Here is a tiny trained network, its code and every weight. The questions are about switching its units off for an input and a target symbol, where a switched-off unit gives its printed mean instead of its output.

import numpy as np


def w(rows, s, z=0):
    codes = np.array(rows[::2]) - 128.0
    scale = np.full(codes.shape[1], s)
    scale[-1] = z or s
    return codes * scale


def norm(h):
    return h / np.sqrt((h * h).mean(-1, keepdims=True) + 1e-5)


def softmax(a):
    e = np.exp(a - a.max(-1, keepdims=True))
    return e / e.sum(-1, keepdims=True)


def log_softmax(a):
    a = a - a.max(-1, keepdims=True)
    return a - np.log(np.exp(a).sum(-1, keepdims=True))


def net(x, mask):
    ids = ['αβεζηθλμξστψω'.index(c) for c in x.split()]
    T = len(ids)
    res = E[ids] + P[:T]
    u = 0
    for l in range(3):
        r = norm(res)
        for j in range(2):
            rows = slice(4 * j, 4 * j + 4)
            q, k, v = (r @ M[l][rows].T for M in (Q, K, V))
            z = softmax(np.where(np.tri(T) > 0, q @ k.T / 4**0.5, -1e9)) @ v
            o = O[l][rows]
            res = res + np.where(mask[u + j], z, o[:, -1]) @ o[:, :-1]
        u += 2
    return log_softmax(norm(res)[-1] @ U[:, :-1].T + U[:, -1])


Q, K, V, O = {}, {}, {}, {}
E = w([
[171,146,138],'α',
[163,149,138],'β',
[104,59,151],'ε',
[160,148,133],'ζ',
[124,142,131],'η',
[124,143,132],'θ',
[170,145,137],'λ',
[105,128,169],'μ',
[135,148,135],'ξ',
[227,72,114],'σ',
[192,130,157],'τ',
[125,144,133],'ψ',
[180,203,255],'ω',
],0.029)
P = w([
[54,237,46],'0',
[205,150,197],'1',
[192,147,196],'2',
[189,142,194],'3',
[196,139,201],'4',
[174,140,196],'5',
[188,142,212],'6',
[168,143,208],'7',
[147,135,212],'8',
[153,128,207],'9',
[147,127,218],'10',
[145,139,216],'11',
[112,153,222],'12',
[210,173,254],'13',
],0.0035)
Q[0] = w([
[152,9,172],'L0H1',
[115,96,90],'L0H1',
[157,170,108],'L0H1',
[73,162,53],'L0H1',
[38,186,112],'L0H2',
[114,88,102],'L0H2',
[159,99,210],'L0H2',
[168,146,121],'L0H2',
],0.014)
K[0] = w([
[99,29,52],'L0H1',
[118,192,84],'L0H1',
[110,162,122],'L0H1',
[6,97,196],'L0H1',
[185,174,79],'L0H2',
[174,114,72],'L0H2',
[108,62,213],'L0H2',
[244,121,135],'L0H2',
],0.013)
V[0] = w([
[117,124,1],'L0H1',
[83,122,167],'L0H1',
[78,206,87],'L0H1',
[189,131,156],'L0H1',
[150,190,123],'L0H2',
[42,36,219],'L0H2',
[177,106,62],'L0H2',
[135,132,114],'L0H2',
],0.0099)
O[0] = w([
[77,164,131,2],'L0H1',
[197,201,237,95],'L0H1',
[171,123,62,85],'L0H1',
[69,156,150,238],'L0H1',
[72,220,102,160],'L0H2',
[3,175,117,156],'L0H2',
[224,190,97,63],'L0H2',
[64,64,172,116],'L0H2',
],0.0065,0.0067)
Q[1] = w([
[90,202,114],'L1H1',
[157,233,131],'L1H1',
[226,239,221],'L1H1',
[166,150,142],'L1H1',
[69,133,65],'L1H2',
[111,134,79],'L1H2',
[113,65,51],'L1H2',
[102,193,12],'L1H2',
],0.012)
K[1] = w([
[176,56,175],'L1H1',
[53,7,50],'L1H1',
[26,67,142],'L1H1',
[127,95,182],'L1H1',
[153,185,138],'L1H2',
[68,210,105],'L1H2',
[130,175,110],'L1H2',
[85,204,201],'L1H2',
],0.012)
V[1] = w([
[147,22,116],'L1H1',
[144,51,57],'L1H1',
[101,133,171],'L1H1',
[126,254,51],'L1H1',
[96,238,145],'L1H2',
[213,150,114],'L1H2',
[123,228,86],'L1H2',
[47,6,48],'L1H2',
],0.0091)
O[1] = w([
[112,21,124,113],'L1H1',
[120,130,137,56],'L1H1',
[104,132,214,162],'L1H1',
[163,217,46,61],'L1H1',
[42,191,151,77],'L1H2',
[163,252,54,220],'L1H2',
[2,201,201,76],'L1H2',
[155,86,187,2],'L1H2',
],0.0055,0.005)
Q[2] = w([
[73,185,94],'L2H1',
[64,77,35],'L2H1',
[60,127,150],'L2H1',
[205,152,189],'L2H1',
[181,154,132],'L2H2',
[178,2,27],'L2H2',
[231,193,205],'L2H2',
[133,217,85],'L2H2',
],0.012)
K[2] = w([
[76,124,146],'L2H1',
[135,96,36],'L2H1',
[163,137,130],'L2H1',
[126,114,193],'L2H1',
[131,153,155],'L2H2',
[174,112,71],'L2H2',
[7,99,240],'L2H2',
[141,173,147],'L2H2',
],0.017)
V[2] = w([
[33,108,164],'L2H1',
[160,115,142],'L2H1',
[88,88,202],'L2H1',
[96,73,2],'L2H1',
[113,184,36],'L2H2',
[224,95,100],'L2H2',
[198,220,105],'L2H2',
[223,170,159],'L2H2',
],0.01)
O[2] = w([
[145,123,120,73],'L2H1',
[119,113,128,141],'L2H1',
[175,159,165,104],'L2H1',
[123,141,2,2],'L2H1',
[178,103,49,119],'L2H2',
[190,125,174,107],'L2H2',
[182,114,166,185],'L2H2',
[167,118,228,181],'L2H2',
],0.0078,0.0055)
U = w([
[144,120,120,3],'α',
[156,133,123,108],'β',
[59,6,116,234],'ε',
[138,114,111,35],'ζ',
[118,105,94,164],'η',
[117,117,100,133],'θ',
[138,116,116,22],'λ',
[33,150,137,87],'μ',
[140,143,115,245],'ξ',
[195,11,108,178],'σ',
[143,109,134,89],'τ',
[123,129,101,204],'ψ',
[135,177,200,16],'ω',
],0.018,0.0033)

Each question gives the input, a string of symbols that net reads in full, and the target symbol t.
The units are the heads (4 rows each of Q, K, V and O). Each row of codes is followed by its name. A weight is (code - 128) times the scale printed after its matrix; where a second scale follows, it is the last column's (O and U).
mask holds one flag per head, layer by layer. A switched-off head (its flag False) gives its mean, the last column of its rows in O, instead of its output. The means were averaged over made-up inputs and are rounded, as every weight is.
A unit's drop is (log p(t) with every unit on - log p(t) with that unit switched off) / (log p(t) with every unit on - log p(t) with every unit switched off).
The circuit of an input: a set's keep is (log p(t) with only the set's units on - log p(t) with every unit switched off) / (log p(t) with every unit on - log p(t) with every unit switched off). Starting from all 6 units, units are removed one at a time, each time the one whose removal leaves the highest keep (on an exact tie, the one counted first), for as long as the keep stays at least 0.8.
circuit, biggest first: the units of the circuit, biggest drop first
unit that matters most: the unit with the biggest drop
which heads matter: for each layer, one digit per head in row order, 1 if its drop is at least 0.15 and else 0, layers parted by /
drop of u: that unit's drop, to one decimal
input η ξ σ ψ ζ η η ξ ξ ξ η, target σ: which heads matter -> 11 / 01 / 00
input β θ ε β ζ, target ε: unit that matters most -> L1H1
input ξ ψ ξ μ ψ, target μ: which heads matter -> 01 / 01 / 01
input α ξ β η ξ μ ζ ξ ζ θ λ ξ ξ ψ, target μ: which heads matter -> 00 / 01 / 01
input τ ξ η τ ε ξ λ β α ε ψ ψ β ξ, target ε: circuit, biggest first -> (L1H2 L2H2)
input β θ ξ β ζ ε ξ ψ ξ σ ψ ξ ψ θ, target σ: circuit, biggest first -> (L1H2 L0H1)
input ε β ζ η ξ ξ ε ψ ξ η, target ε: circuit, biggest first -> (L1H1 L0H1)
input θ β ξ ξ σ ε τ τ, target ε: which heads matter -> 01 / 11 / 01
input β ε τ, target ε: circuit, biggest first -> (L0H2 L2H2 L1H2)
input τ ε ξ ξ ψ β β τ β ψ, target ε: circuit, biggest first -> (L0H2 L1H1)
input σ τ τ β ε ω β σ λ, target σ: which heads matter -> 00 / 11 / 00
input λ μ ξ ζ τ ψ ξ β μ η τ τ ε ζ, target ε: which heads matter -> 00 / 11 / 01
input θ ψ η θ σ η, target σ: which heads matter -> 10 / 00 / 00
input β β ω σ β θ ζ ε β σ σ θ α, target σ: which heads matter -> 00 / 11 / 00
input τ ω λ ξ μ μ η, target μ: unit that matters most -> L2H2
input ε β ε ξ τ μ ε ζ ψ β ψ ξ μ η, target μ: which heads matter -> 01 / 00 / 01
input ζ σ μ θ, target μ: which heads matter -> 11 / 01 / 01
input ξ ε β μ, target μ: which heads matter -> 01 / 10 / 01
input ξ ξ θ ω θ ψ ξ μ θ, target μ: which heads matter -> 00 / 01 / 01
input ψ ψ ε β ξ η τ τ σ ξ η β, target σ: circuit, biggest first -> (L1H2)
input μ σ α σ ψ τ λ ψ ω ξ η σ σ ψ, target σ: circuit, biggest first -> (L0H1 L1H2)
input ξ β μ ξ η μ β ζ ξ ξ λ β ψ β, target μ: which heads matter -> 01 / 00 / 01
input ψ μ θ α ψ ω ψ λ ψ σ ζ ξ, target σ: which heads matter -> 11 / 01 / 00
input β τ α β β θ μ τ σ ψ ψ α, target σ: which heads matter -> 10 / 01 / 00
input ω ε ξ θ α, target ε: drop of L0H1 -> -0.1
input ω ε θ ξ, target ε: drop of L1H2 -> 0.2
input ψ μ ζ ξ λ, target μ: drop of L2H2 -> 0.3
input ε σ ζ, target σ: circuit, biggest first -> (L1H2)
input ξ ψ ε λ ε λ, target ε: drop of L0H1 -> 0.0
input μ η β ξ ξ θ μ ξ ξ η ψ ξ σ θ, target σ: circuit, biggest first -> (L0H1 L1H2)
